How the objects are linked:
state | ne sa ka
Q439 | Q529 Q734 Q368
Q575 | Q123 Q169 Q876
Q41 | Q266 Q55 Q228
Q325 | Q989 Q770 Q734
Q307 | Q992 Q518 Q703
Q416 | Q366 Q123 Q71
Q254 | Q646 Q953 Q870
Q810 | Q701 Q254 Q315
Q71 | Q876 Q633 Q55
Q157 | Q275 Q515 Q333
Q983 | Q291 Q730 Q196
Q190 | Q10 Q335 Q698
Q895 | Q198 Q291 Q225
Q613 | Q305 Q254 Q992
Q992 | Q518 Q71 Q770
Q321 | Q734 Q190 Q598
Q113 | Q598 Q247 Q335
Q698 | Q996 Q321 Q952
Q584 | Q855 Q315 Q291
Q57 | Q196 Q375 Q315
Q998 | Q315 Q222 Q156
Q953 | Q632 Q225 Q810
Q475 | Q375 Q952 Q515
Q730 | Q791 Q157 Q57
Q701 | Q613 Q810 Q169
Q632 | Q71 Q169 Q701
Q247 | Q889 Q188 Q811
Q646 | Q953 Q266 Q633
Q291 | Q156 Q416 Q895
Q989 | Q770 Q598 Q190
Q335 | Q325 Q989 Q321
Q156 | Q151 Q983 Q198
Q275 | Q515 Q258 Q210
Q153 | Q895 Q870 Q198
Q515 | Q258 Q321 Q333
Q333 | Q996 Q998 Q248
Q529 | Q228 Q897 Q889
Q724 | Q730 Q210 Q520
Q952 | Q368 Q598 Q815
Q210 | Q983 Q791 Q237
Q248 | Q237 Q57 Q584
Q237 | Q57 Q196 Q998
Q375 | Q952 Q368 Q258
Q228 | Q169 Q24 Q416
Q791 | Q157 Q275 Q196
Q368 | Q598 Q996 Q855
Q151 | Q520 Q153 Q646
Q266 | Q55 Q810 Q897
Q169 | Q462 Q633 Q305
Q815 | Q855 Q475 Q584
Q258 | Q815 Q855 Q791
Q703 | Q41 Q266 Q529
Q305 | Q724 Q575 Q992
Q25 | Q258 Q889 Q996
Q55 | Q307 Q992 Q123
Q633 | Q810 Q953 Q41
Q811 | Q529 Q228 Q247
Q198 | Q724 Q870 Q151
Q598 | Q996 Q698 Q475
Q188 | Q375 Q228 Q113
Q996 | Q698 Q366 Q57
Q770 | Q113 Q247 Q10
Q315 | Q222 Q248 Q354
Q897 | Q24 Q703 Q366
Q123 | Q169 Q462 Q613
Q462 | Q633 Q810 Q416
Q876 | Q41 Q305 Q307
Q870 | Q169 Q156 Q515
Q10 | Q996 Q325 Q210
Q24 | Q703 Q41 Q811
Q196 | Q333 Q210 Q222
Q518 | Q71 Q876 Q266
Q354 | Q983 Q584 Q198
Q225 | Q151 Q520 Q613
Q222 | Q646 Q237 Q983
Q366 | Q811 Q529 Q952
Q855 | Q475 Q335 Q275
Q734 | Q335 Q368 Q258
Q520 | Q153 Q895 Q953
Q889 | Q188 Q366 Q375

The rows follow the links: the fewer symbols apart two objects are, the more alike their rows tend to be.

Here are some objects, each with a row of numbers. One shown again gets a slightly different row.
Q254
325,61,59,-18,69,-48,127,-179,-73,-267,1,-143,19,85,-30,2,-102,133,8,35,1,75,167,-27,-64,-113,-117,28,-150,99,-56,-22,-8,-30,-74,43,-71,-49,81,49,43,-5,-135,-47,-258,-36,173,1,-125,27,34,-46,31,-182,142,122,66,-199,-37,-25,127,-6
Q333
-61,36,-76,52,87,146,86,-46,164,123,123,126,110,-42,10,-54,205,50,-198,-48,34,-74,-5,-203,55,-71,164,-104,49,-17,163,132,-50,28,39,-151,13,105,-17,-46,-43,18,43,75,233,-24,73,49,-14,-64,155,-41,-55,152,-221,-28,31,189,-69,38,-175,147
Q416
120,-93,-38,39,49,-218,-83,24,-18,-12,-13,-138,-78,9,-110,-63,-190,82,140,98,-81,16,27,166,-31,-17,-83,146,-45,67,-129,-35,-65,-75,-30,180,21,-84,172,24,11,-54,5,76,-215,76,72,-76,73,24,61,74,38,-248,268,116,17,-168,56,155,158,8
Q169
314,-5,20,62,96,-60,48,26,-9,-153,40,-125,-19,-43,-58,17,-176,65,58,126,41,33,120,46,-103,-38,-199,22,-162,13,-136,-11,-73,-86,-16,123,-40,-16,121,-34,-22,-18,-92,103,-236,74,220,-2,-55,93,101,-46,-16,-182,163,116,-45,-182,-17,86,179,6
Q248
-41,32,-101,52,130,90,86,-98,178,112,126,105,131,-20,-13,-73,203,106,-204,-49,7,-75,21,-185,62,-105,194,-63,52,48,166,115,-58,15,-4,-156,7,91,32,-16,-38,20,64,75,227,-33,90,31,-18,-79,189,-11,-37,97,-185,1,72,161,-78,54,-170,169
Q734
-113,55,77,-42,-161,188,-26,204,-63,39,-88,99,-43,-79,115,119,39,-232,50,-33,83,-3,-107,-9,-14,136,-101,-129,71,-181,-7,3,58,59,114,-23,11,44,-208,-78,-43,33,-18,-57,114,-1,-157,53,13,49,-193,-78,-31,239,-160,-150,-141,100,14,-138,-32,-149
Q24
-195,-164,-72,16,-5,-251,-217,62,-1,162,-27,-63,-66,12,-103,-72,-124,1,151,35,-108,-37,-77,244,35,55,81,197,68,89,-76,-75,-14,-67,-55,125,77,-96,104,61,25,-40,135,50,-32,87,-99,-102,155,-38,15,153,57,-151,216,32,36,-31,78,131,41,4
Q895
60,29,63,-115,-26,-91,96,-343,-122,-193,-76,-76,34,230,0,-31,33,159,-28,-91,-104,108,94,-69,37,-97,93,49,-28,179,70,-53,114,82,-110,-67,-48,-98,6,140,112,-3,-78,-225,-120,-153,-62,-52,-77,-91,-103,24,103,-95,64,54,185,-91,2,-124,-19,-25
Q354
10,28,-40,-17,70,20,109,-312,58,-39,64,29,130,145,-24,-87,174,177,-178,-109,-65,-3,69,-186,65,-174,224,-17,24,165,199,81,16,85,-61,-178,-12,7,33,94,49,8,-21,-87,89,-114,28,-21,-55,-113,80,11,37,16,-107,63,190,66,-61,-52,-153,130
Q770
-103,37,80,-42,-174,108,-59,257,-104,13,-105,38,-94,-100,93,129,-52,-242,114,9,82,26,-96,82,-36,177,-177,-74,30,-194,-105,-49,57,23,93,70,-5,15,-175,-86,-39,12,-21,-47,23,25,-154,39,15,81,-199,-55,-29,143,-63,-136,-166,22,36,-105,55,-177
Q156
47,45,25,-85,32,-47,123,-382,-42,-143,-19,-32,67,216,-7,-63,106,198,-118,-101,-112,80,101,-125,71,-154,155,33,-7,178,137,-5,72,73,-95,-118,-47,-51,30,126,95,10,-54,-180,-38,-154,-19,-45,-87,-97,-21,20,85,-74,-15,64,200,-31,-22,-80,-84,53
Q475
-225,45,28,-15,-105,183,-45,160,12,102,-36,130,26,-92,87,88,112,-212,-20,-82,65,-58,-115,-38,16,105,38,-107,93,-113,56,-3,48,44,71,-89,21,75,-197,-47,-29,37,49,-34,232,-3,-148,63,-1,9,-130,-53,-32,266,-211,-144,-101,168,-22,-127,-115,-68
Q811
-281,-131,-51,-29,-86,-224,-207,49,-26,172,-72,-23,-90,36,-58,-63,-69,-35,151,-22,-138,-8,-132,218,66,82,111,177,121,56,-51,-88,38,-14,-23,103,85,-107,49,52,39,-28,141,-20,6,39,-208,-93,183,-60,-82,163,75,-85,152,-15,33,15,98,78,1,-48
Q983
-2,66,-68,-11,131,40,140,-262,112,0,81,62,112,88,-15,-81,214,194,-204,-74,-42,-11,68,-196,85,-168,216,-39,38,115,180,69,1,31,-41,-175,-17,40,35,59,20,29,5,-37,141,-115,69,13,-56,-106,134,-4,10,22,-132,22,153,117,-55,14,-155,156
Q598
-171,44,75,-45,-158,171,-29,202,-71,57,-88,104,-46,-80,107,117,38,-227,34,-45,77,-9,-118,8,-7,160,-72,-112,66,-168,-17,-17,72,57,93,-25,11,53,-203,-79,-27,29,4,-56,127,-7,-172,48,4,50,-190,-56,-25,227,-156,-162,-133,93,18,-134,-38,-137
Q123
287,-10,14,83,99,-53,25,74,9,-117,67,-105,-32,-68,-56,6,-173,38,59,137,68,16,104,71,-97,-16,-206,16,-152,-10,-146,-4,-93,-101,-18,129,-35,1,120,-58,-39,-32,-67,143,-219,93,237,18,-45,98,125,-42,-39,-177,163,110,-67,-178,-21,97,186,15

Each walk starts at a row. The symbols on each line, taken left to right, move it on to the next object.
Each answer is a row, close to the row of the object it stands for.
159,50,66,-79,3,-49,135,-352,-98,-253,-37,-78,37,203,-6,-26,32,168,-62,-72,-67,106,139,-95,10,-125,42,26,-79,168,67,-34,88,60,-105,-72,-76,-60,32,121,98,5,-111,-188,-151,-142,18,-30,-132,-46,-43,-7,80,-101,42,82,161,-113,-21,-120,7,1
sa ka sa ka sa ka ne sa: -310,-139,-54,-31,-101,-200,-215,80,-25,203,-77,1,-81,31,-49,-50,-56,-59,129,-24,-122,-7,-145,209,65,111,117,165,126,28,-38,-79,41,-2,-16,83,89,-80,27,52,30,-26,144,-21,48,48,-228,-91,185,-55,-79,158,56,-45,126,-42,22,28,104,78,-18,-46
ka sa ka sa ne sa ka: -76,39,-99,62,109,115,68,-55,169,146,102,116,120,-34,-5,-57,213,68,-188,-49,-4,-89,-21,-161,56,-95,202,-76,79,18,174,111,-59,10,29,-159,32,99,-5,-31,-39,31,61,77,250,-25,58,38,6,-72,152,-7,-35,131,-203,-27,54,191,-62,48,-174,158
-200,35,1,-12,-89,190,-4,102,45,125,0,153,37,-67,90,59,159,-150,-79,-76,62,-61,-113,-101,26,77,83,-135,102,-99,102,47,37,65,66,-115,21,88,-171,-48,-30,32,54,-19,237,-26,-131,57,12,-11,-77,-43,-45,269,-247,-131,-60,195,-34,-115,-151,-13
sa sa ne sa ne ka: -283,12,22,-59,-156,112,-74,169,-30,139,-81,117,-40,-57,97,68,67,-205,31,-53,31,-17,-159,33,37,154,23,-64,118,-152,12,-25,69,56,71,-40,20,40,-175,-50,-16,29,60,-64,180,-10,-224,33,68,1,-166,-6,-17,214,-141,-175,-104,146,44,-86,-86,-110
ka ka ka ka sa: 19,11,24,-81,7,-85,96,-368,-64,-139,-11,-38,61,223,-4,-74,76,182,-93,-96,-101,85,84,-113,64,-111,157,56,-17,188,121,-15,89,93,-125,-113,-47,-60,48,139,112,11,-37,-192,-55,-140,-42,-52,-67,-103,-29,32,93,-76,21,69,207,-49,-6,-87,-81,50
305,10,3,92,115,-13,20,110,28,-109,61,-96,-25,-108,-52,29,-152,29,56,142,74,-10,114,48,-108,-24,-215,4,-149,-31,-124,5,-103,-114,5,130,-27,10,98,-56,-51,-21,-68,157,-186,86,258,30,-50,109,126,-60,-54,-143,125,93,-85,-138,-35,100,172,11
ne ka sa sa ne: 341,34,18,48,103,-34,78,4,-23,-171,31,-125,-20,-31,-41,19,-146,84,48,118,44,44,139,18,-90,-67,-206,6,-153,1,-123,-2,-72,-79,-14,123,-59,-13,104,-33,-17,-28,-123,76,-241,43,226,19,-67,79,86,-53,-33,-175,148,103,-39,-176,-13,78,174,-5
ka sa sa sa sa ka: 340,48,46,33,89,-31,81,-34,-51,-222,30,-133,-5,-17,-30,18,-151,73,40,98,55,48,153,20,-97,-50,-202,6,-167,21,-113,-27,-51,-84,-36,87,-72,-21,82,-15,-8,-19,-121,60,-243,29,214,26,-112,80,67,-69,-9,-167,142,110,-39,-190,-24,28,175,-19
264,6,24,9,86,-99,86,-238,-50,-221,30,-139,36,118,-54,-42,-95,177,-15,27,-33,58,163,-26,-43,-124,-35,72,-134,165,-10,-38,-13,-25,-120,8,-50,-59,132,98,62,-12,-93,-39,-228,-24,163,-32,-110,-5,67,-2,43,-205,152,149,114,-172,-35,-3,88,46
ka ka sa ka ne ka ka: 265,2,6,100,79,1,-8,173,23,-65,42,-84,-35,-125,-47,44,-171,-15,90,143,85,-20,78,72,-111,3,-248,-1,-119,-74,-146,30,-122,-111,38,152,-12,11,82,-83,-67,-28,-72,172,-189,112,222,24,-13,107,114,-49,-55,-128,134,84,-110,-131,-10,105,177,-13
sa sa ne ne ka ne ne ka sa: 203,-31,-36,109,111,-88,-50,157,39,-26,62,-106,-29,-128,-76,1,-183,5,95,158,45,-35,68,132,-89,-3,-168,62,-107,-13,-158,-23,-122,-137,0,160,2,-1,124,-53,-52,-22,-8,188,-158,124,215,15,12,99,144,-15,-38,-170,182,103,-100,-134,-10,153,172,29
-48,101,91,-52,-138,204,20,197,-80,-17,-86,89,-52,-98,118,145,25,-222,27,-19,106,11,-61,-12,-34,129,-135,-149,21,-195,-49,-30,61,30,94,-14,-28,62,-210,-95,-34,33,-47,-67,84,-13,-103,84,-44,77,-183,-100,-47,207,-152,-161,-164,72,-3,-154,-8,-155
ne ne ne ka ne: -245,11,40,-49,-175,137,-64,188,-43,118,-73,126,-42,-61,101,87,65,-223,31,-52,56,-11,-152,10,18,159,-18,-88,95,-146,13,-3,71,69,88,-41,26,46,-173,-72,-26,28,33,-47,153,2,-205,30,46,27,-173,-17,-28,220,-156,-151,-109,125,33,-110,-77,-114
sa sa ne sa ne ka: 325,31,12,68,116,-17,71,67,13,-133,55,-87,-20,-87,-41,32,-142,53,34,135,79,21,124,16,-94,-42,-221,-11,-157,-33,-129,15,-98,-99,-3,115,-55,12,107,-63,-47,-19,-101,127,-199,57,250,38,-66,96,123,-72,-47,-150,124,94,-74,-146,-19,100,173,11
-66,101,67,-29,-114,210,30,199,-42,5,-67,97,-27,-110,116,137,60,-222,0,-28,115,1,-68,-33,-16,130,-110,-142,33,-200,-27,-17,59,28,102,-36,-31,78,-201,-106,-45,49,-31,-40,120,-12,-91,98,-36,73,-159,-96,-52,227,-173,-164,-166,97,-7,-132,-21,-121
ne sa sa sa sa: -101,-169,-72,54,17,-245,-199,112,21,155,-5,-65,-82,-21,-104,-76,-156,27,148,66,-87,-42,-73,230,10,43,22,182,46,55,-94,-48,-58,-69,-35,163,74,-87,152,28,-3,-54,118,102,-86,121,-38,-93,156,-6,59,142,30,-169,223,61,11,-65,75,174,81,16
ne ka ne sa ne: 336,16,20,51,127,-56,74,-58,-9,-177,61,-130,2,0,-55,-12,-139,124,21,100,26,43,151,6,-84,-90,-155,22,-160,59,-88,-1,-75,-85,-56,83,-48,-20,131,8,-12,-32,-100,80,-232,39,242,1,-80,62,126,-46,-9,-189,146,140,4,-187,-33,66,148,38
118,39,80,-111,-19,-84,96,-331,-127,-227,-76,-93,30,215,3,-18,-3,137,-21,-70,-79,101,111,-54,17,-103,42,55,-69,161,32,-67,98,65,-108,-53,-61,-97,10,135,109,10,-89,-216,-149,-133,-28,-34,-104,-60,-100,11,93,-108,66,68,155,-125,1,-134,7,-22
ne ne ne ne sa ne ka sa: -8,74,-69,36,110,160,117,-87,149,75,105,119,121,-32,17,-28,207,74,-210,-51,37,-67,30,-225,39,-111,142,-116,45,-9,162,116,-43,28,26,-172,-6,103,-21,-33,-39,37,24,52,220,-45,94,44,-46,-50,150,-55,-61,144,-213,-19,41,165,-72,11,-161,140
ka sa ne ne ne ka ka ka: -72,47,-49,-1,62,102,107,-179,101,53,71,101,122,61,10,-54,232,101,-192,-107,-18,-45,11,-203,78,-125,219,-72,59,81,199,92,5,55,-20,-194,12,63,-31,27,5,30,29,-44,203,-75,-4,28,-46,-99,85,-5,-1,120,-204,-18,116,155,-67,-42,-191,125
